(in the rows, 128 means zero)
Each row of numbers stands for one object and depends on some of the facts below. Use the named rows to name the rest.

Some rows with their names:
podran: [136  93 137 124 133 131 159 148 159  99 110 143 100 117 140 151 132 122
 130 199 124 119 121 131 141 119 138 137 150 130 115 136 183]
lofir: [159 138 131 128 140 126 142 116 172 100 107 151 142 142 122 142 124 128
 124  30 129 112 143 123 128  83 131 106 152 101 116 127  99]
nuzos: [122 117 133 136 113 153 133 127 117 145 121 100 103 128 123 120 122 148
 116  82 129 149 146 153 113 143 145 159 123 135 124 128  72]
milom: [140 164 121 137 124 119 123 112 131 113 106 131 132 135 121 127 129 131
 113  83 122 129 138 106 110 116 139  98 140 123 124 126  55]
fase: [146 128 136 123 137 125 142 120 179 108 137 157 128 149 134 139 115 134
 135  46 133 127 158 146 134 115 135 146 132 107 127 130 124]
vafek: [115  86 142 117 124 139 140 112 146 102  99 179 132 123 135 137 144 140
 142 133 131 163 103  71 129 132 135 117 153  93 141 143 155]
zepaskom: [150 129 120 146 138 121 164 136 160 108 107 152 140 132 126 149 113 117
 117 196 125  82 150 150 139  84 134 122 133 114  99 128 112]
gofis: [117 110  94 134 132 141 121 123 105 130 114 105 119 104 111 130 127 133
 133 139 137 159 133 127 108 128 119 130 137 125 132 135  65]
misil: [117  91 129 123 130 133 148 144 132 126 125  90 153  99 124 121 120 145
 132 151 140 157 136 135 131 129 125 163 141 107 133 135 140]
foron: [126 130 139 127 124 119 140 115 131  99 114 125 145 116 129 127 132 137
 121  61 122 122 137 124 120 100 135 121 130 119 122 132 102]
bredatim: [143 120 140 117 117 152 122 126 130 103 127 151  71 129 138 138 130 120
 141 151 126 143 124 160 113 118 112 132 147 128 130 132 118]
moskuflar: [141 118 135 127 121 113 152 132 148 111 139 116 144 132 143 118 128 141
 113 153 132 125 149 135 136 137 132 172 116 118 138 134 151]
natrule: [125 140 159 118 115 129 130 129 118  85 113  97  85 103 137 135 162 127
 115 140 108 127 129 157 105  75 133 130 139 140 122 133 123]
pomu: [170 158 126 137 129 136 124 119 169 126 119 157 106 159 130 134 114 130
 125  49 129 118 150 136 111 122 137 116 143 122 126 125  67]
banik: [136 114 141 109 137 132 153 132 173 116 131 159  96 124 142 141 127 121
 140 112 135 116 135 156 137 100 117 142 154 110 119 132 154]
dogrom: [124 113 106 136 127 144 129 122 112 131 118  91 127 114 114 125 119 142
 130 133 134 147 140 135 112 134 133 138 136 129 128 133  73]
figro: [159 108 144 109 138 111 143 108 143  87 120 161 141 127 125 129 119 127
 153  54 135 153 134 124 129 109 125  76 152 110 127 128 103]
plaplilek: [115 132 133 121  97 140 115 127  92 122 129  92 125 112 124  97 138 153
 123  60 109 138 136 127 114 178 134 171 162 135 131 117  95]
trubra: [111 116 132 124 119 150 128 137 109 131 117  94  85 105 125 116 132 132
 136 160 131 160 127 149 108 130 121 141 145 138 126 130  92]

Facts:
Θ: belongs to class; τ: is of sort; δ: uses; ε: refers to
banan Θ:a τ:163
banik Θ:b τ:529
bestos Θ:c τ:254
bista Θ:c τ:529 ε:siston rozur zubul
bratal Θ:b τ:932 δ:kleflos
braze Θ:b τ:40 δ:trigipas
bredatim Θ:b τ:254 ε:zetrar musir draklu
brokom Θ:a τ:163 ε:gozil banik trinu podran dreren dregrum skubros
bronoflak Θ:d τ:254
brurukul Θ:b τ:163 ε:flikos kliklu trena
brurul Θ:b τ:932 ε:kaso sakubim
bruvarir Θ:a τ:163
bubek Θ:a τ:932 ε:kefo
bubro Θ:a τ:40 δ:luklom
bugotre Θ:b τ:254 ε:trulo moskuflar drika dregrum zubul skaskuli
danizas Θ:d τ:40
dasta Θ:b τ:163 δ:sabrava
dogrom Θ:c τ:40 ε:zogro plastek
draklu Θ:b τ:40
dregrum Θ:d τ:163
dreren Θ:a τ:40
drika Θ:a τ:932 δ:laplu
driklofem Θ:b τ:233 δ:skubrik ε:drika
drino Θ:c τ:932 δ:natrule
dunul Θ:b τ:233 δ:flikos
duvaples Θ:b τ:233 δ:braze
fase Θ:c τ:529
faskes Θ:a τ:233 δ:bredatim
fatrum Θ:a τ:529
fidra Θ:a τ:40 ε:podran drika zetrar bestos gruboplum
figro Θ:c τ:529 δ:dunul
fira Θ:d τ:233
flado Θ:a τ:254
flatas Θ:a τ:233 ε:lofir misil
flebre Θ:a τ:233 ε:fase rozur moskuflar bratal
flikos Θ:c τ:163 δ:magrul
fliskan Θ:c τ:254
flisten Θ:b τ:254 ε:duvaples kobel drino
flizum Θ:b τ:529 ε:nogos rozur
foron Θ:c τ:932 δ:faskes
gagre Θ:a τ:254
geskun Θ:d τ:254 δ:zepaskom ε:banan misil skaskuli
gofis Θ:c τ:40 ε:muguk vafek flado
gozil Θ:d τ:529 δ:tratugel
gradan Θ:c τ:254
grifal Θ:a τ:932 δ:mamar
grifles Θ:b τ:233 ε:repok flado
grivi Θ:a τ:233
gruba Θ:c τ:254 ε:gagre bronoflak kobel
gruboplum Θ:c τ:932 δ:gofis
grubror Θ:d τ:233 δ:dogrom ε:banik tuklagrar
kaso Θ:a τ:233 δ:zetrar
kefo Θ:b τ:529 δ:kaso
kipe Θ:c τ:40
klalo Θ:b τ:254
kleflos Θ:a τ:932
klesten Θ:a τ:40
klike Θ:b τ:932 ε:duvaples vidusur gruboplum
kliklu Θ:c τ:233 δ:ledrar
kluplik Θ:c τ:40 δ:skaskebruk ε:megrel votrus gruboplum
kobel Θ:a τ:932
kupli Θ:c τ:529 ε:rozur stimo skaskebruk vidusur skubros
kuratur Θ:a τ:233
lafovim Θ:d τ:932
laplu Θ:a τ:233 δ:flado
ledes Θ:b τ:233 ε:kipe skaskebruk
ledrar Θ:a τ:40
lofir Θ:d τ:529 δ:drino
luklom Θ:b τ:163 ε:nogos zogro vidusur mavuplan
magrul Θ:a τ:932 δ:poplurur
mamar Θ:b τ:932 δ:grivi ε:lafovim grivi
mavuplan Θ:a τ:233 δ:tupek
medo Θ:c τ:233 ε:gagre misil
megrel Θ:a τ:233
menel Θ:b τ:529
milom Θ:d τ:932 δ:repok ε:ledrar drino bruvarir
misil Θ:b τ:40
moskuflar Θ:b τ:233
muguk Θ:a τ:163
musir Θ:c τ:529
nage Θ:c τ:529 δ:skaskuli ε:zepaskom
natrule Θ:b τ:233 δ:skesta ε:nolo zetrar zepaskom
nezotul Θ:b τ:163 δ:ropalu
nirik Θ:a τ:932 ε:klesten stimo zetrar
nogos Θ:b τ:163
nolo Θ:b τ:932
noskur Θ:d τ:233 δ:vafek
nuzos Θ:c τ:40 ε:rozur magrul tuta
plaplilek Θ:b τ:40 δ:duvaples ε:flikos danizas moskuflar trena gradan mavuplan
plastek Θ:d τ:40 δ:tuklagrar
plobriplem Θ:b τ:233
podran Θ:a τ:163
pomu Θ:d τ:529 ε:siston menel
poplurur Θ:a τ:932 ε:siston klesten kliklu dunul bronoflak
rastan Θ:b τ:40
repok Θ:d τ:40
ropalu Θ:c τ:40 δ:sive
rozur Θ:a τ:529 δ:fliskan
rugrak Θ:d τ:40 ε:fira fatrum tuta
sabrava Θ:d τ:932
sakubim Θ:a τ:932 δ:drika
sepam Θ:a τ:932 ε:grivi banik podran zepaskom
simor Θ:a τ:254 δ:foron ε:kipe fase tuta
siston Θ:d τ:233 δ:bubek
sive Θ:d τ:529 δ:trena ε:votrus
skaskebruk Θ:d τ:932 δ:fidra
skaskuli Θ:b τ:233 δ:dasta
skatror Θ:d τ:233 ε:banan gozil megrel zagram
skesta Θ:a τ:40 δ:skatror ε:fliskan rastan
skostem Θ:a τ:932
skubrik Θ:b τ:529 ε:braze danizas kliklu trena ledrar sabrava
skubros Θ:a τ:254 δ:tuta
stastu Θ:c τ:932 δ:bugotre
stezi Θ:c τ:529 ε:flikos lafovim faskes zubul
stimo Θ:d τ:163
sustunuk Θ:a τ:163 ε:megrel muguk
tratugel Θ:b τ:932 δ:plobriplem ε:zepaskom
tremol Θ:a τ:254 ε:kuratur vafek
trena Θ:b τ:254 δ:plaplilek
trigipas Θ:a τ:932 δ:klalo ε:skostem
trinu Θ:c τ:40
tripak Θ:a τ:163 ε:gagre gradan dregrum
trubra Θ:b τ:40 ε:nezotul laplu dasta draklu
trulo Θ:b τ:163 δ:nezotul
trusko Θ:b τ:529 ε:braze skostem repok
tubek Θ:c τ:529 ε:noskur mavuplan
tuklagrar Θ:a τ:254 δ:kupli
tupek Θ:a τ:163 δ:driklofem
tuta Θ:c τ:40 δ:plastek
vafek Θ:a τ:254 δ:kefo
vidusur Θ:b τ:529
votrus Θ:b τ:254
vupir Θ:d τ:233 ε:zogro
zabek Θ:d τ:254 ε:skubros
zagram Θ:a τ:40 δ:figro
zenin Θ:c τ:163 ε:megrel duvaples fliskan kefo
zepaskom Θ:d τ:233
zetrar Θ:b τ:40 δ:nuzos
ziplem Θ:a τ:932 ε:figro plastek rastan
zogro Θ:c τ:163
zubul Θ:b τ:254

Name these rows:
No name comes twice in this set of rows, the named rows included.
[148 123 125 115 122 143 111 119 127 102 126 138 104 130 136 124 136 124
 140 150 132 165 124 134 106 132 112 135 141 120 144 137 110] : flisten
[139 135 143 130 110 127 121 134 142 117 124 144  73 139 145 139 132 135
 113 166 119 118 123 128 115 172 153 153 130 156 131 135 128] : flebre
[145 152 133 141 120 129 142 122 128 105 100 136 109 132 123 141 135 123
 109 144 110  97 138 145 117  95 137 105 140 130 100 124  71] : grubror
[147 105 100 122 142 136 133 115 149  94 118 151 153 121 125 139 121 122
 145 137 138 148 141 134 131  96 109 134 140  94 131 138 124] : fliskan
[109 105 144 126 116 156 127 145 124 119 110 105  52 101 127 144 125 134
 132 178 124 137 103 148 110 151 138 146 158 150 113 137 125] : fidra
[139 137 150 118 126 138 134 114 145  99 118 164  85 128 131 143 135 123
 142  30 120 114 133 154 121  90 128 104 157 121 112 127 106] : nage
[139 160 108 128 131 131 126 112 145 109 107 179 125 125 119 139 133 116
 133  46 115 105 134 122 125 100 117 102 186 112  99 117  83] : sive
[145 141 143 139 132 119 155 127 161 102 106 128 153 141 125 128 113 136
 112  72 119  92 147 129 132  98 146 122 135 107 118 122  93] : skaskebruk
[137 100 120 112 134 135 138 127 148 103 125 155 130 120 133 135 128 121
 142 162 137 144 128 133 130 107 103 131 151  98 132 138 145] : votrus
[155 140 111 142 139 114 140 124 169 123 120 128 160 145 125 121 107 142
 112  86 136 128 150 112 122 125 143 138 127 108 126 132  82] : sabrava

Now the same objects, written a new way:
Named rows:
plastek: [111  97 190 131 157 139  71 155 110 142 120 140  72 111  80 104 182 156
 143 132 168  90 193  77 107 198 144 161 107 118  98 168 182 135 167 106
 109 123 103 169 178 107 154 117 128 164]
misil: [118  85 172 157 175 140 116 124 108 122 114 124 108 121 122 144 153  83
  74  87 155 140 149 134 108 156  92 112 182 138 135 132  98 142 113 133
  90  94 123 112 175 123 162 167 143 137]
dreren: [160 104 176 131 158 148 114 182 129 132 165  80 168  98 165 152  97 110
 105 100  97 131 122  98 142 119 122 146 156 117 136 101 129 154 154 177
 160 141 108 112 130 121 167 164 142 104]
zabek: [ 90 172 124 138 129 114 131  99 141 163 125 118 110 129 160 106 102 166
 145 120 167 126 186  75 168 137  91  78 101  88  94 175 161 143 166 179
 156 154 107 165 100 104 111 172  94 113]
sive: [118 161 123 154 111 118  65  96 116 133 147 144  81 127 154 114 171  77
 152 173 162 114 192 151 169 101 167 155 112  94  87 178 170 152 167 123
 146 136 119 155 163 119 138  77 129 117]
skatror: [ 93 197 126 129  69 117 102  90 130 171 137 137  87 116 159 116 145 120
 159 149 170 126 188 105 175 154 172 153  89 131  94 180 128 150 169 149
 152 174 107 168 107 109 105  99 105 149]
zogro: [113 151 111 157 152  97 118 103 147  91  86 153 171 155  89 148 133 110
 100 108 103  79 143 160  95 192 105 133 113 149 106 119 101 115 105  83
 119 118 143 103 107 170 137 115 116 164]
flado: [112  84 145 126 108 148 156  88 132  97  92 159 173 127 151 108 122 124
  96 101 149 144  84 151  89 110  71 179 145 114  98  99 178  91 163  95
 158 174 105 157 100 105 124 109 141 174]
figro: [110  87 123 151 169 123 152 111 110 108 105 150  90 121 117 116 165 132
 129 114 134  97  85 127 108  94 116 171 144 144  92 148 176 142 105  79
 139  86 166  91 124 108 139 104 151 162]
tupek: [142 187 114 144  79  87 141 122 147  69 119 142 164 132 102 123  98 176
 144 164  94  81 104 136 120 102 146 175  94 125 135  80 138 113 117  70
 153 189 115 121  97 139 114  80 133 163]
skesta: [139  93 179  81  78 149 166 132  95  87 126 151 129  89 120 115 166 134
 145 166 107 159  84  92 157 119 163 183 123 121 157  89 135 113 165  88
 151 189 103 196 107 117 112 101 155 154]
rozur: [175 109 114 128 166 133  90 192 153  93 164 107 133 151 100 169  71 129
 135 103 103  93 139 118  85 108  82 144 115 122 122  96 175 104 107 157
 129 124 118  89 159 114 139  95 128  99]
kupli: [130 191 109  87  73 145 182 131 126 178 142 121 106 105 122 130 124 113
 152 153  92 172 123 136 156 130 172  90 104 146 158 148  79 139 113 175
 125 119 140 172  91 132 109 136 116  86]
fatrum: [161 112 119 115 107 144 126 154 167 155 149 106 169 130 134 164  92 112
 129  97 117 140 134 151 102 130 126 148 135 138 126 101 144 105 118 144
 141 134 114 110 111 123 102 112 136 104]
bronoflak: [102 131 129 147 168 129  85  91 148 158 128 141 159 159 111 120 124 129
 140 106 165 117 189  71  98 171  73  81 114  92  94 173 171 115 159 188
  93 133 113 136 135 109 114 145  88 129]
kuratur: [140 102 123 133  76 150 143 112 150 112 111 132 166 107 161 129 130  95
 107 101 137 117 101 159 123 129 126 171 160 139 110  97 159 107 146  81
 162 150 111 117 110 124 115  77 148 154]
zepaskom: [100 170 172 151 167  76  55 143 161 162 171 106  86 134 148 135  89  74
 130  85 164  58 191  98 134 156 138 102 116 118  89 181 178 163 157 164
 141 126 114  75 181 112 174 132  98 126]
menel: [143 114 115 132 130 139 145 123 145 170 126 127 129 162 103 146 145  87
 107 101 153 143 145 160  97 148 107  99 153 145 137 146 101 123 107 122
  87  84 152  88 133 132 104 132 116 105]
zenin: [ 93 185 111 149  74  88 177  88 126 125  76 149 165 109 158 110 160 128
 144 166 101 130  99 166 175 111 157 147 106 150 122 136  84 130 114  73
 138 183 141 161  83 185 108 111 145 169]

Name these rows:
No name comes twice in this set of rows, the named rows included.
[ 95 160 120 116 100 118 117  97 109 150 116 166  84 131 130 106 121 170
 147 164 166 133 187  75 172 103 110 106  98  84  93 171 181 142 170 177
 150 180 117 184 107 103 110 133  88 138] : geskun
[157  91 157 133 170 123  86 179 128  91 174 107  95 115 105 161  84 164
 125 100  87  81 137 101 101  90  94 141 120 129 133  97 183 134 135 157
 160 148 116  96 147 117 163 118 150 100] : drika
[146  88 171 114 175 155  90 169 104 103 132 122  73 125  87 139 153 130
 131 108 119 130 118  85  86 189  97 129 119 134 138 121 128 130 109 131
  78 106 115 152 171 113 160 155 134 119] : tuta
[136  88 181 138 159 136 112 147 100  75 153 132 111  98 163 116 124 154
 118  95 105 132  94  97 131 108 123 180 155 110 112  93 165 143 150 130
 164 155 110 110 141 107 172 132 151 155] : zagram
[147 171 115 104  60 147 162 126 135 153 145 134 162  97 167 118 107 122
 139 138 101 155  91 157 165 107 165 164 121 130 160 107 115 126 145 126
 154 175 109 141  97 117 104 108 136 135] : flatas
[159 133 112  87  78 162 161 182 147 172 160  93 180 133 123 119 121 177
 146 157 112 167  79 114 165 105 180 120 100 129 149  97  92  95 122 143
 144 129 128 162  87 101  99 145 152  90] : poplurur
[111 103 160 149 190 103  99 164 108  64 143 128  69 117 179 190 100 167
  68  97 140  95 152  95 106 101 104 107 203 140 129 107 103 156 111 187
 149 129 121  91 184 130 196 165 117 147] : zetrar
[124 172 124 106 123 170  74 169 122 168 162  90 152 117 118 107 155 123
 158 129 175 150 178  74 165 184 168  98  99  94  99 163 104 136 162 177
 106 128  95 164 145 111 114 160  97 101] : rugrak
[132  99 134 137 176 152 107 169 126 154 138 113 143 117 110 148 152  87
  95  87 144 149 140 119  95 176 118 103 161 132 125 138 100 143 107 165
  90  94 111 129 176 109 160 164 130 109] : kipe
[134 181 119 158 133  57 107 124 182  79 164  81 170 123 152 184  72 128
  95  89  87  70 177 176 131 108 109 146 106 134 120  93 123 151 113 153
 168 176 106  97  95 181 153 127 102 151] : podran
[156 150 131 149 121 112 124 166 167 121 168  90 147 110 171 172  76 105
 116  94  91  91 155 148 112 118 108 144 134 136 134 104 145 157 126 168
 150 150 112  69 127 127 136 113 115 109] : grivi
[111 103 161 119 125 145 154 112 107 102 109 147  84  82 153 115 170 142
 138 156 103 169  92  99 164  97 180 174 146 129 132 132  91 168 138 120
 153 149 116 174 125 112 143 141 163 162] : kluplik

The same objects again, as new rows of numbers:
Some rows with their names:
danizas: [108 125 127 128 198 147 116 148 114 164 167 207 103  84  89 155 160 117
 105 130 126 152 113 134  86 135 112 104 157 115 163 101 122 169 104  96
 158 117 131 100 113 113 157 110 115  99 120 142 107 144 205 174]
skubrik: [115 126 137 129 125 174 145 164 167 114 139 178 111  92  91 124 129 163
 181 122 114 183 128 118 130 139 112 104 146 112 109  98 115 124 134 156
 175 126 134 106 114 112 147 108 120  94 131 116 155  86 185 134]
sabrava: [117 155 130 125 133 174 129 167 140 125 122 171 106  89 105 121 139 129
 112 125 116 152 126 124  90 137 108  96 163 111 115 103 120 189 105  93
 145 142 169 111 120 114 153 108 134 125 116 115 155  98 221 168]
dasta: [111 144 113 133 127 181 123 123 130 118 128 141 112 118  90 118 163 158
 105 126 122 154  92 123 109 129 115  97 152 124 113 112 110 152 107 104
 144 113 135 107 169 142 155 108 117 154 126 118 121  99 192 154]
plaplilek: [102 120 122 162 186 141 112 158 132 132 154 175 113  79 100 121 133 129
 126 118 156 165 139 131  96 136 108 140 137 118 144 103 117 132 122 138
 167 110 133  99 127 115 152 115 119 101 146 120 126  96 216 152]
driklofem: [107 125 126 153 146 164 129 115 107 120 134 172 124  85  90 121 155 174
 162 122 134 150  95 124 115 139 113 105 151 114 153 111 108 130 108 118
 142 132 140 102 162 128 160 117 117 119 119 114 131  93 188 118]
dreren: [114 122 129 143 191 146 108 120 105 147 135 146 145  87  94 131 189 134
  94 128 180 159  97 125  92 143 120 114 168 115 160 135 117 132 102  96
 153 108 131  99 120 111 161 149 125 114 121 141  99 125 169 128]
zetrar: [108 128 118 129 174 143 114 124 102 165 145 147 107  93  87 122 186 138
  97 130 169 159  89 128  93 132 115 101 177 121 170 117 111 127 101 103
 135 114 128  99 144 139 161 136 118 127 130 154  99 142 185 161]
klike: [113 125 116 140 125 164 115 123 122 116 134 147 110  91  88 119 140 191
 152 121 118 161  98 125 111 136 117 105 144 129 115 118 114 127 130 149
 141 116 130 102 152 147 153 106 125 137 154 111 133  91 167 147]
trigipas: [132 134 134 125 145 151 107 169 149 118 121 145 108  85 101 125 150 149
 125 117 118 180 139 133 102 138 110 133 148 117 113 118 120 135 149 140
 159 121 160 102 110 115 153 109 115 100 118 118  99 100 165 148]
gruba: [135 125 135 169 122 139 105 136 130 122 169 140 137  81 116 120 130 129
 144 121 181 168 131 126 150 136 113 173 149 146 139  98 153 122 156 152
 192 126 156 111 114 122 179 120 118  91 125 121  97  94 167 121]
ropalu: [117 131 121 126 165 139 108 117 110 141 183 138 117  92 109 143 150 136
 102 123 204 194 113 122 111 138 125 152 163 119 155 101 128 129 142 116
 165 113 140 100 111 110 187 154 118  95 125 126  99 116 164 119]
tratugel: [110 127 116 151 126 145 110 119 105 120 126 145 118  89  85 117 143 198
 125 117 118 153  90 131  94 135 111 101 144 158 112 130 112 124 119 122
 141 135 140 105 154 161 158 106 117 133 162 131 136  93 166 175]
rozur: [109 186 161 138 125 183 107 159 145 121 117 145 106 109 137 129 211 153
 107 134 134 153 113 134 114 133 164  99 168 145 154 118 111 206 174 115
 141 150 200 106 107 132 149 107 149  99 143 147 116 117 170 125]
noskur: [117 145 117 137 168 139 109 135 110 129 148 191 106  85  97 132 154 137
 132 118 112 153 113 142  92 136 110 103 151 121 167 113 114 181 105 107
 155 151 164 108 132 119 155 116 120  97 149 132 124 106 193 162]
poplurur: [138 123 150 149 130 158 113 170 107 121 123 157 144  85 124 126 139 132
 121 130 127 154 142 126 116 137 115 157 149 126 109 101 119 130 143 102
 175 120 133 110 111 109 153 107 117 101 118 112 116  96 168 139]
misil: [106 126 124 124 190 160 125 122 112 166 156 151 103  87  86 135 171 127
 102 123 157 164  95 136  94 137 113 103 161 118 168 111 114 140 108  94
 142 114 130 101 132 123 153 130 114 120 118 137  93 117 174 161]
rastan: [110 133 116 120 209 153 129 114 125 162 169 148 105  94  83 143 163 126
 102 121 133 189  93 131  85 138 117 103 172 109 141 111 119 137 102 103
 141 112 130 100 134 126 165 142 115 116 128 121  92  97 163 160]
plastek: [109 130 117 119 211 150 118 123 114 157 164 188 111  90  85 150 173 124
  97 122 126 157  88 134  89 140 114 102 192 116 150 118 112 144  98 100
 145 109 138  93 128 112 160 135 120 118 119 135 104 105 190 166]

Rows to name:
No name comes twice in this set of rows, the named rows included.
[112 128 148 130 184 151 114 137 104 169 143 154 112  92 122 141 193 127
  95 129 176 157 108 130  93 132 115 112 156 112 161 111 113 131 103 101
 144 109 142  98 114 117 156 140 118 102 120 144 104 146 164 142] : klesten
[115 160 131 133 129 203 122 119 109 117 122 141 104 140  91 118 184 173
 106 128 125 154  90 123 107 132 152 102 188 147 119 123 106 159 114  96
 142 142 136 107 145 145 155 109 116 153 137 121 138  99 159 150] : banik
[121 131 125 136 139 169 137 118 105 131 120 202 113 121  85 120 180 162
 101 122 131 147  88 123  95 137 127 100 211 121 158 123 109 154 100  98
 143 160 140 100 149 113 159 120 162 132 122 139 137 117 215 128] : zepaskom
[125 165 164 144 128 173 110 135 105 126 160 149 107  88 152 123 161 122
 106 146 155 171  98 124 145 129 181 104 180 171 127 101 120 132 165 102
 161 132 203 120 110 120 150 103 121  99 120 126 102 126 161 117] : fase
[135 154 172 151 127 145 109 135 125 162 167 140 112  98 152 125 142 121
 107 122 183 156 102 122 129 138 145 130 164 146 166 100 154 125 140  96
 160 143 170 107 111 118 168 126 128  96 113 146  95 147 161 117] : gradan
[146 137 143 162 126 147 106 120 103 127 150 134 148  97 108 127 149 133
 104 120 182 150  90 131 139 137 166 134 184 155 164 102 122 124 132  99
 147 139 146 101 116 136 190 153 131 106 121 143  97 118 159 120] : bestos
[117 132 121 140 152 153 113 132 103 124 142 209 103  87  90 119 151 136
 117 123 118 151  97 134  94 137 108 103 152 114 154 111 116 166 109  94
 142 152 150  99 140 117 152 112 126 111 122 129 130 115 197 158] : fira
[113 141 131 117 194 155 130 150 149 181 163 160 107  90  96 153 153 128
 104 126 140 187  97 121  90 132 104 106 153 110 149 100 131 148 104 101
 138 111 134  98 121 110 152 118 116 102 123 121  93 124 176 156] : braze
[135 130 120 120 136 142 107 114 132 122 170 134 120  90  81 117 136 148
 143 123 138 201 118 126 146 146 131 166 154 121 112 105 133 124 169 168
 179 105 149 110 108 120 191 119 121 101 124 116  98  93 161 122] : zenin
[142 172 167 123 131 149 112 126 142 126 188 137 105  90 113 132 167 128
 133 122 128 197  94 147 138 142 153 118 193 127 122 103 138 131 153 114
 172 127 194 132 106 120 159 115 114  98 120 145  99  95 160 119] : drino
[116 126 122 144 148 139 106 117 104 137 166 142 142  96 105 134 170 124
 100 126 226 165  89 126 121 144 155 126 194 126 168 101 114 126 132  98
 141 109 133 105 107 115 176 161 116 100 118 138  96 138 166 130] : trinu
[125 177 178 131 163 181 104 136 121 160 154 155 106  87 152 133 191 126
 127 125 140 156 128 152  93 136 124 103 149 120 185 113 118 188 134  97
 144 132 160 103 106 111 157 125 125 100 126 132  97 115 166 126] : mavuplan
[143 127 158 195 156 161 111 147 107 121 154 177 142  84 129 120 147 134
 148 119 118 159 128 135 121 164 121 168 141 128 163 108 118 125 153 100
 180 129 131 100 136 111 159 117 113 101 120 134 106  94 166 119] : simor

